Below is a small trained network, with its code and all its weights. Each question gives an input and a target symbol and asks what happens when units are switched off, that is, made to give their printed mean instead of their output.

import numpy as np


def w(rows, s, z=0):
    codes = np.array(rows[::2]) - 128.0
    scale = np.full(codes.shape[1], s)
    scale[-1] = z or s
    return codes * scale


def norm(h):
    return h / np.sqrt((h * h).mean(-1, keepdims=True) + 1e-5)


def f(y):
    return np.maximum(y, 0)


def softmax(a):
    e = np.exp(a - a.max(-1, keepdims=True))
    return e / e.sum(-1, keepdims=True)


def log_softmax(a):
    a = a - a.max(-1, keepdims=True)
    return a - np.log(np.exp(a).sum(-1, keepdims=True))


def net(x, mask):
    ids = ['βγδζηθλσ'.index(c) for c in x.split()]
    T = len(ids)
    res = E[ids] + P[:T]
    r = norm(res)
    for j in range(2):
        rows = slice(2 * j, 2 * j + 2)
        q, k, v = (r @ M[0][rows].T for M in (Q, K, V))
        z = softmax(np.where(np.tri(T) > 0, q @ k.T / 2**0.5, -1e9)) @ v
        o = O[0][rows]
        res = res + np.where(mask[j], z, o[:, -1]) @ o[:, :-1]
    y = f(norm(res) @ A[0][:, :-1].T + A[0][:, -1])
    res = res + np.where(mask[2:18], y, B[0][:, -1]) @ B[0][:, :-1]
    return log_softmax(norm(res)[-1] @ U[:, :-1].T + U[:, -1])


Q, K, V, O, A, B = {}, {}, {}, {}, {}, {}
E = w([
[182,153,191,117,202],'β',
[148,97,136,223,124],'γ',
[99,252,138,116,89],'δ',
[106,94,201,89,113],'ζ',
[164,92,154,175,91],'η',
[193,156,141,162,126],'θ',
[109,123,176,116,165],'λ',
[199,130,185,130,45],'σ',
],0.021)
P = w([
[254,90,33,43,168],'0',
[138,88,203,114,86],'1',
[162,132,205,159,103],'2',
[107,161,221,147,55],'3',
[145,196,198,217,44],'4',
[136,152,210,175,87],'5',
],0.01)
Q[0] = w([
[118,88,167,144,118],'h0',
[163,127,254,131,94],'h0',
[184,198,226,125,41],'h1',
[166,126,230,202,70],'h1',
],0.076)
K[0] = w([
[153,151,155,71,122],'h0',
[149,221,122,144,71],'h0',
[155,109,85,2,125],'h1',
[249,51,57,105,229],'h1',
],0.066)
V[0] = w([
[139,157,52,23,130],'h0',
[206,50,173,103,106],'h0',
[135,33,145,151,96],'h1',
[137,89,165,2,129],'h1',
],0.049)
O[0] = w([
[145,214,14,2,167,54],'h0',
[221,101,232,71,144,251],'h0',
[8,62,119,76,166,171],'h1',
[134,105,253,70,53,249],'h1',
],0.024)
A[0] = w([
[128,78,94,121,146,92],'n0',
[132,139,61,230,176,58],'n1',
[72,185,123,109,157,67],'n2',
[252,93,128,155,147,233],'n3',
[133,104,75,113,196,155],'n4',
[118,154,208,56,220,161],'n5',
[71,44,144,110,101,60],'n6',
[136,130,112,117,133,66],'n7',
[157,83,55,171,76,58],'n8',
[70,189,155,131,73,43],'n9',
[195,125,104,154,134,107],'n10',
[102,118,136,112,159,54],'n11',
[101,208,144,142,94,135],'n12',
[204,102,103,104,112,100],'n13',
[185,160,215,130,39,254],'n14',
[163,108,154,61,252,185],'n15',
],0.027,0.0041)
B[0] = w([
[121,154,150,118,172,135],'n0',
[120,33,209,56,111,154],'n1',
[122,143,160,172,88,141],'n2',
[49,137,254,99,117,191],'n3',
[162,139,129,123,214,141],'n4',
[207,98,207,95,145,204],'n5',
[158,207,207,146,105,190],'n6',
[129,149,127,136,131,131],'n7',
[144,95,147,62,137,141],'n8',
[223,63,64,113,105,148],'n9',
[149,201,196,139,123,141],'n10',
[118,155,116,157,140,137],'n11',
[172,115,45,145,131,149],'n12',
[118,114,187,119,144,153],'n13',
[86,119,174,218,250,255],'n14',
[159,98,249,42,80,186],'n15',
],0.044,0.028)
U = w([
[152,107,79,138,193,69],'β',
[58,118,90,72,212,103],'γ',
[151,229,103,84,160,201],'δ',
[90,153,230,28,112,155],'ζ',
[12,190,153,123,108,114],'η',
[128,51,98,59,95,90],'θ',
[107,113,154,165,116,191],'λ',
[123,175,151,106,2,4],'σ',
],0.0096,0.0038)

Each question gives the input, a string of symbols that net reads in full, and the target symbol t.
The units are the heads (2 rows each of Q, K, V and O) and the neurons (one row each of A and B). Each row of codes is followed by its name. A weight is (code - 128) times the scale printed after its matrix; where a second scale follows, it is the last column's (O, A, B and U).
mask holds one flag per unit, heads first, then neurons. A switched-off unit (its flag False) gives its mean, the last column of its rows in O or B, instead of its output. The means were averaged over made-up inputs and are rounded, as every weight is.
A unit's drop is (log p(t) with every unit on - log p(t) with that unit switched off) / (log p(t) with every unit on - log p(t) with every unit switched off).
The circuit of an input: a set's keep is (log p(t) with only the set's units on - log p(t) with every unit switched off) / (log p(t) with every unit on - log p(t) with every unit switched off). Starting from the 12 units with the biggest drops (on a tie, the unit counted first), units are removed one at a time, each time the one whose removal leaves the highest keep (on an exact tie, the one counted first), for as long as the keep stays at least 0.8.
units of the circuit, in order: the units of the circuit, biggest drop first
unit that matters most: the unit with the biggest drop
k most important neurons: the k neurons with the biggest drops, biggest first
which heads matter: for each layer, one digit per head in row order, 1 if its drop is at least 0.15 and else 0, layers parted by /
drop of u: that unit's drop, to one decimal
input σ γ β σ θ δ, target σ: unit that matters most	h0
input λ δ δ λ δ η, target λ: which heads matter	11
input γ δ η, target γ: which heads matter	11
input γ δ β ζ ζ, target γ: which heads matter	11
input β θ δ ζ θ, target β: which heads matter	11
input η θ η θ δ θ, target η: units of the circuit, in order	[h0, n5, n15]
input δ η β, target δ: units of the circuit, in order	[h0, h1]
input λ δ η θ λ, target λ: 4 most important neurons	[n9, n14, n15, n3]
input η δ ζ γ λ γ, target η: which heads matter	11
input θ δ γ ζ, target θ: 2 most important neurons	[n14, n1]
input δ θ γ, target δ: which heads matter	10
input λ θ σ η δ θ, target λ: drop of n14	0.1
input η δ ζ, target η: drop of h1	1.2
input λ δ σ, target λ: drop of n15	0.2
input γ δ θ θ, target γ: unit that matters most	h1
input θ η δ η λ, target θ: 2 most important neurons	[n14, n1]
